Each row has a name. Each question is about the rows just above it.

[ -8,  13, -22, -23,  20,   7, -22,   1,  46] : S
[-14,  29,  22,  10,  16,   0,   8, -24, -10] : J
[ -4,  -9,   2,  -4,  16, -24,  11,  -2,  -3] : M
[-14,  10, -35, -10, -29,   4,  14, -27, -12] : Y
[  6,  26,  40, -16,  -3,  11, -24, -28, -21] : W
[-46, -23,  34, -22, -48, -11, -31, -25, -21] : X
[ -7,   6,  23,  15,   9, -56,   4,   5, -12] : G
[ 19,  25,  17,   4, -18, -35,  -7,   6, -14] : B
[  9, -56,   5,   5, -17,  22, -56,  14,  53] : C
[ -9,  -4,   6, -62,  12, -80,   5, -26,  20] : K
The next entry after [-18, -35,  -7,   6]: | [-14]
What is the next entry after [-9, -4]? | [6]
What is the next entry after [  9, -56,   4,   5]? | [-12]

[-19,  10,  -1,   4,  12, -15,   6,  18, -48, -11,  28, -14,  -4]  L
[  1,  17,  -4,  -2,  13, -12,   2,  -2, -20, -14,   2, -11, -23]  D
[ -4, -28,   4,  -2, -44, -40, -27, -26,   5, -34,  22,   5, -79]  H
[ 10,  -7,  -7,  -5,  -2, -16,  -8, -15,  -3, -11,  27,   6,  -7]  U
[-43, -10,  19,  -4, -23, -17,  17,   1, -46, -21, -23, -22,  39]  P
[  6,  25,  24, -15,   7, -30,  38,  15, -43,  51, -11, -31, -19]  Q
[ -4, -28,   4,  27, -44, -40, -27, -26,   5, -34,  22,   5, -79]  Z
[-10,   2,   2,  12, -17, -10,  13,  -1, -16, -19, -39, -49,  14]  R
[ -4, -28,   4,  -2, -44, -40, -27, -26,   5, -34,   6, -23,  13]  N
[-43, -10,  19, -13, -23, -17,  17,   1, -46, -21, -23, -22,  39]  V
[-19,  14, -12,  21,   1,  36,  15,   9,  -1, -14, -27,  -3,  32]  F
Give the next entry after [-15,   7]. | [-30]
The value that U holds more than once: | [-7]
Give the next entry after [-48, -11,  28, -14]. | [-4]

[ -5, -21,   0,  25, -21,  -3, -84,  -1]  mag
[ -5, -21,   0,  25, -10, -37,  -8, -37]  garoz
[  1,   1,   5,   1,   1,  -4,  36, -16]  zofuf
[ -6,  18,  -3,  18,  18,  18, -17,   4]  Tunab
Which value appears more than once in zofuf? | [1]
The value that Tunab holds more than once: | [18]
Which value appears more than once in mag? | [-21]
The value that garoz holds more than once: | [-37]
Whose row is [ -6,  18,  -3,  18,  18,  18, -17,   4]? | Tunab
Whose row is [ -5, -21,   0,  25, -21,  -3, -84,  -1]? | mag

